Moves between elements:
z445 η z356
z445 ρ z812
z446 η z443
z446 ρ z659
z304 η z70
z304 ρ z852
z546 η z445
z546 ρ z302
z287 η z459
z287 ρ z680
z459 η z254
z459 ρ z92
z725 η z530
z725 ρ z967
z761 η z935
z761 ρ z279
z90 η z967
z90 ρ z530
z864 η z596
z864 ρ z654
z961 η z304
z961 ρ z809
z955 η z516
z955 ρ z160
z366 η z79
z366 ρ z295
z302 η z864
z302 ρ z546
z525 η z330
z525 ρ z435
z79 η z368
z79 ρ z834
z3 η z654
z3 ρ z596
z834 η z295
z834 ρ z79
z425 η z693
z425 ρ z468
z130 η z160
z130 ρ z516
z279 η z425
z279 ρ z761
z812 η z302
z812 ρ z445
z330 η z955
z330 ρ z157
z157 η z435
z157 ρ z330
z967 η z790
z967 ρ z725
z935 η z961
z935 ρ z145
z150 η z852
z150 ρ z70
z680 η z446
z680 ρ z287
z596 η z822
z596 ρ z3
z516 η z758
z516 ρ z130
z790 η z659
z790 ρ z443
z852 η z809
z852 ρ z304
z295 η z150
z295 ρ z366
z92 η z680
z92 ρ z459
z443 η z725
z443 ρ z790
z160 η z157
z160 ρ z955
z693 η z3
z693 ρ z822
z356 η z92
z356 ρ z254
z659 η z287
z659 ρ z446
z468 η z761
z468 ρ z425
z368 η z130
z368 ρ z758
z654 η z546
z654 ρ z864
z758 η z834
z758 ρ z368
z435 η z90
z435 ρ z525
z809 η z145
z809 ρ z961
z145 η z279
z145 ρ z935
z254 η z812
z254 ρ z356
z822 η z468
z822 ρ z693
z70 η z366
z70 ρ z150
z530 η z525
z530 ρ z90

In the rows, zero is written as 568.

The rows follow the links: the fewer symbols apart two elements are, the more alike their rows tend to be.

Each row is also shifted at random along 2 hidden directions that mean nothing.

Some elements, each with a row of numbers:
z525	[ 620  557  659  624  545  490  664  623  521  703  557  603  614  617  601  499  593  484  634  554  711  463  559  521  652  670  524]
z90	[ 854  576  613  554  544  588  714  559  468  616  639  607  639  548  561  617  573  500  520  595  717  654  450  584  687  563  554]
z516	[ 394  580  558  584  564  494  518  616  621  580  554  593  597  646  553  506  568  580  717  515  504  347  654  544  562  617  611]
z596	[ 628  557  584  695  557  626  571  532  627  630  578  536  541  431  530  445  427  561  524  569  523  615  488  567  529  446  687]
z295	[ 461  540  547  630  559  575  431  532  689  519  535  501  546  502  529  497  494  604  573  536  378  586  597  593  437  472  654]
z254	[ 357  543  560  615  589  435  564  611  647  539  507  584  656  615  502  559  498  592  689  545  487  456  663  599  557  616  591]
z366	[ 715  552  555  509  579  535  524  571  614  452  490  525  529  636  568  702  621  635  606  571  406  511  720  602  525  717  491]
z654	[ 451  593  639  487  618  486  657  601  511  445  542  546  551  661  643  715  645  610  596  542  538  489  692  581  595  879  343]
z680	[ 459  445  722  609  547  534  728  538  559  479  592  471  629  498  561  649  388  537  481  612  548  681  469  633  613  731  513]
z356	[ 338  519  557  494  553  509  588  560  577  409  565  535  619  532  533  698  494  589  541  585  450  667  601  625  594  679  536]
z961	[ 804  635  536  566  606  607  553  545  575  631  525  601  461  626  662  554  695  587  651  557  625  432  611  507  528  606  535]
z130	[ 662  591  455  491  559  653  436  579  574  448  528  565  587  459  476  665  496  645  500  582  455  771  567  641  565  397  633]
z459	[ 382  572  436  546  575  451  483  636  589  610  505  679  666  679  472  554  552  564  682  553  559  454  624  598  583  463  644]
z145	[ 576  610  596  586  606  737  561  504  539  654  604  526  421  518  666  544  623  584  489  571  640  672  514  501  526  470  567]
z435	[ 921  590  519  529  548  633  596  532  495  562  620  572  655  480  511  592  540  512  461  597  684  750  428  608  647  396  659]
z758	[ 460  549  549  611  554  499  487  572  662  552  541  513  590  604  540  494  528  578  695  517  436  440  654  577  506  658  610]
z443	[ 488  546  570  575  530  631  623  564  492  640  638  613  619  537  535  519  479  521  457  611  677  710  431  559  650  415  601]
z468	[ 579  603  620  653  584  650  596  508  569  651  621  507  468  491  699  433  597  556  522  551  621  579  474  522  504  517  611]
z790	[ 259  622  546  471  590  539  625  649  468  613  617  664  580  697  626  574  628  514  510  592  775  497  513  503  642  533  469]
z445	[ 747  582  346  468  540  558  397  587  595  474  489  637  686  615  383  704  559  636  609  584  432  631  619  652  601  376  680]

Complete each set of four: the symbols that take the first to the second take the third to the fourth.
Answers are names.
[ 492  470  703  689  548  565  642  477  670  482  596  419  489  480  629  490  460  607  542  571  415  588  556  586  450  739  541]
to [ 761  556  657  538  554  534  731  602  473  608  627  577  618  639  615  556  608  484  544  601  748  558  496  540  651  686  492]
as [ 878  560  638  598  582  678  633  490  525  650  583  556  470  525  657  556  665  572  529  595  660  596  537  520  554  613  488]
to z160

[ 107  532  642  531  574  378  628  643  591  542  548  573  640  662  584  569  540  553  631  551  579  397  636  576  548  773  491]
to [ 464  517  626  578  526  577  643  543  537  546  619  534  636  516  524  568  453  508  479  607  661  732  431  601  638  495  612]
as [ 741  575  417  507  550  573  419  574  625  456  469  570  589  560  461  721  595  662  580  588  391  655  688  625  524  456  646]
to z150

[ 617  521  593  666  535  616  551  489  679  521  571  468  510  455  574  524  451  626  535  556  422  623  538  621  444  550  663]
to [ 675  637  605  482  579  508  608  604  493  514  579  563  507  631  653  668  733  584  601  589  600  460  695  551  579  760  375]
as [ 536  588  448  605  541  578  423  568  657  550  518  581  577  561  488  511  521  649  636  505  402  519  630  598  482  422  732]
to z425

[ 752  581  523  514  578  539  485  558  640  469  518  553  536  669  538  676  642  652  651  554  437  550  710  609  524  642  529]
to [ 576  516  658  662  595  631  603  475  617  537  578  471  484  436  651  531  466  592  485  573  474  635  518  574  485  578  584]
as [ 328  628  497  473  588  478  559  656  536  632  593  672  676  699  553  551  632  514  595  568  711  461  575  510  634  573  536]
to z725

[ 616  562  604  615  597  530  696  599  511  715  614  628  612  596  572  495  581  479  583  592  739  521  472  534  645  605  542]
to [ 606  638  541  528  631  584  499  570  571  578  529  586  476  684  628  600  703  626  621  575  582  462  697  528  509  644  462]
as [ 227  530  581  531  544  538  628  559  568  428  602  482  619  527  527  688  432  583  476  581  493  710  544  601  577  637  551]
to z130

[ 602  547  517  567  528  587  572  545  569  504  581  572  661  532  464  604  411  543  493  607  536  762  450  619  601  428  651]
to [ 393  652  412  473  626  627  378  602  589  530  535  651  490  663  584  616  672  644  610  548  511  493  708  545  504  483  532]
as [ 566  432  783  760  516  457  723  505  619  531  530  416  547  446  587  496  403  583  595  555  439  577  531  622  544  768  569]
to z516

[ 542  597  555  527  573  442  616  648  561  585  531  662  645  692  506  568  583  549  681  557  603  414  642  560  652  623  545]
to [ 561  570  457  586  570  530  470  635  583  674  544  688  641  667  508  520  628  540  694  510  590  389  652  548  573  463  666]
as [ 466  492  612  657  505  536  585  549  657  522  553  531  616  474  482  515  429  577  639  543  437  591  582  634  522  581  668]
to z725

[ 836  542  685  702  546  625  639  494  560  639  608  518  491  460  654  442  581  539  560  539  620  551  481  551  538  600  576]
to [ 389  492  663  660  532  441  616  574  658  524  532  518  622  546  482  544  441  572  658  533  430  489  612  639  530  674  595]
as [ 464  521  689  666  561  642  664  519  565  642  604  487  478  468  686  399  525  564  527  542  581  582  477  550  527  582  563]
to z254

[ 599  469  691  555  518  489  685  552  586  391  553  449  651  547  505  673  428  585  513  606  467  678  544  646  642  733  545]
to [ 690  681  486  481  602  652  525  621  489  596  550  610  524  626  631  614  754  601  562  590  643  546  637  524  579  581  479]
as [ 279  556  577  502  593  564  538  558  586  400  562  505  545  532  586  740  538  627  507  581  439  664  609  608  529  656  499]
to z935

[ 242  591  565  630  576  710  520  505  631  560  612  488  430  446  646  506  531  601  461  566  501  620  484  530  466  463  598]
to [ 694  579  540  546  539  619  604  555  501  557  615  528  596  460  528  645  487  541  447  589  615  788  492  588  649  496  585]
as [ 570  554  557  518  529  627  541  529  525  489  578  495  596  491  537  663  475  586  455  581  524  774  517  633  611  502  599]
to z809

[ 545  591  620  633  582  702  590  512  550  675  624  519  418  488  667  429  580  537  490  536  654  570  443  475  526  493  593]
to [ 812  603  503  491  552  485  566  606  580  434  506  566  619  636  506  715  614  602  620  597  467  538  717  648  585  655  553]
as [ 835  485  801  690  572  632  739  401  591  563  597  418  442  439  674  506  521  576  523  606  560  626  494  551  511  751  496]
to z79

[ 637  539  616  613  566  445  632  618  594  602  542  608  600  663  572  519  662  507  716  507  567  346  646  566  596  746  545]
to [ 911  544  706  688  583  577  693  516  527  599  537  537  450  593  695  510  693  566  602  562  624  438  564  525  508  756  483]
as [ 603  570  568  590  550  615  624  575  484  702  617  628  598  522  535  487  520  499  523  599  727  620  440  528  656  430  587]
to z366

[ 780  522  656  687  556  635  637  485  558  657  591  535  508  488  660  463  546  539  572  555  647  555  480  517  527  606  575]
to [ 468  624  572  587  608  683  542  528  530  705  646  571  448  532  721  437  642  556  522  538  680  520  503  451  517  465  587]
as [ 657  524  704  650  559  417  695  616  540  638  572  611  602  673  607  493  616  496  675  501  672  361  624  564  628  789  506]
to z955

